Each row is followed by its class. Each block has new classes.
[-10,-1,-24,8,-12,3,13,-7,9,-6,9,2,13,0,0,4,-30,16,8,6,-1,0,-14,7,-8,19,-2,-32,9,-9,10,5,-2,3]  Q866
[-3,-11,-37,16,4,-2,16,-13,52,9,18,11,8,-10,0,0,-44,16,24,7,5,-3,-9,23,-5,21,-16,-32,9,-18,10,4,-5,-1]  Q866
[1,3,-1,4,4,-7,2,-4,6,12,2,7,0,-7,-2,1,-4,2,-20,4,-2,-1,2,15,8,9,3,8,-1,-4,1,7,4,-1]  Q40
[-1,-2,-2,-4,-3,4,-1,4,-1,-1,-2,-2,6,1,2,0,4,1,2,-1,1,1,-3,0,-1,-2,0,2,-1,1,-1,-2,3,1]  Q190
[-12,-4,-51,17,3,-12,20,-35,60,6,24,22,17,-7,-2,10,-72,18,21,8,-2,-7,-7,31,-12,38,-15,-71,21,-28,14,15,-8,-1]  Q866
[-1,-14,-36,13,-1,5,20,-6,40,8,15,7,11,-10,3,5,-38,15,26,10,6,-3,-14,17,0,24,-17,-29,15,-19,9,-2,-6,0]  Q866
[0,0,-2,-2,-4,2,-6,-2,0,-2,-2,4,1,3,-4,1,-11,-1,8,0,0,0,1,5,-2,4,-3,-8,0,-1,-2,3,3,-1]  Q757
[-7,4,-28,7,-3,-2,12,-19,19,-1,11,8,9,-16,-1,3,-38,9,7,1,-6,-1,-6,17,-9,23,-3,-38,9,-11,4,9,-5,1]  Q866
[-4,-1,-10,3,1,2,4,-2,9,2,5,-3,-3,0,-4,-2,-2,-3,20,3,-3,1,4,-4,-5,-3,0,-21,10,-2,0,1,-5,1]  Q40
[-7,-21,5,24,-44,55,9,11,7,-55,-2,-3,-32,1,1,-27,-8,-17,-108,14,1,13,4,81,26,-12,8,-87,7,-4,3,-18,4,-3]  Q757
[0,-8,0,2,-6,3,-6,2,-2,-20,7,-7,2,1,5,4,-7,5,9,3,-2,4,-8,-13,3,14,3,19,-3,3,-3,-8,4,6]  Q40
[-7,1,-6,6,9,-19,-13,-22,19,-1,9,15,-3,-3,-6,0,-28,2,1,0,-1,-2,2,10,6,24,-2,1,0,0,-5,6,5,0]  Q40
[1,-1,-8,-5,5,-10,5,-18,12,5,10,14,-6,8,-1,-2,3,2,-3,-11,5,-10,18,4,-12,-11,-7,-38,4,-7,7,0,-3,-5]  Q40
[-5,-17,4,17,-40,53,10,8,13,-54,-2,-1,-30,3,-7,-27,-13,-17,-108,15,0,17,5,82,19,-14,5,-83,7,-2,1,-20,3,-1]  Q757
[-2,2,-13,-6,5,-3,10,-6,15,-1,6,-4,-12,3,-7,-3,-11,-3,31,1,0,0,12,-8,-3,-8,1,-30,10,-2,-1,2,-8,-1]  Q40
[-2,3,-2,0,6,-10,-2,-7,10,8,6,11,-6,-3,-4,-4,-8,0,-9,-2,-1,-3,8,4,2,1,0,-7,-2,-7,2,3,-1,-4]  Q377
[-1,0,3,-3,6,-3,-4,-4,3,-2,-5,5,0,0,-1,0,-5,-2,1,-4,0,0,4,3,2,1,1,-4,3,1,-1,3,1,0]  Q190
[-2,0,-1,-2,-1,2,-3,-4,2,3,0,13,6,1,0,2,-5,0,-6,3,3,1,1,11,-3,4,-5,-7,-1,-3,7,1,-7,-5]  Q40
[-5,3,-9,1,5,-7,5,-3,13,0,0,-4,-9,0,-4,-4,-18,1,33,1,-2,1,10,-8,1,0,5,-16,7,-1,-5,9,-5,2]  Q40
[-3,-4,-2,-2,2,-2,2,-11,2,3,13,7,-2,7,1,1,6,0,-7,-12,2,-9,8,-3,-11,-8,-9,-20,4,-3,6,-1,-5,-4]  Q40
[-6,2,0,5,8,-8,-5,-15,10,15,2,19,4,-5,1,6,-8,5,-23,-1,3,-2,4,22,4,9,-6,-3,-4,-6,3,8,4,-6]  Q40
[-2,5,-2,0,3,-11,-5,-13,10,5,0,9,-5,-2,-5,-1,-11,1,-3,0,-1,2,11,5,-1,5,0,-11,-1,-2,2,5,-10,-3]  Q377
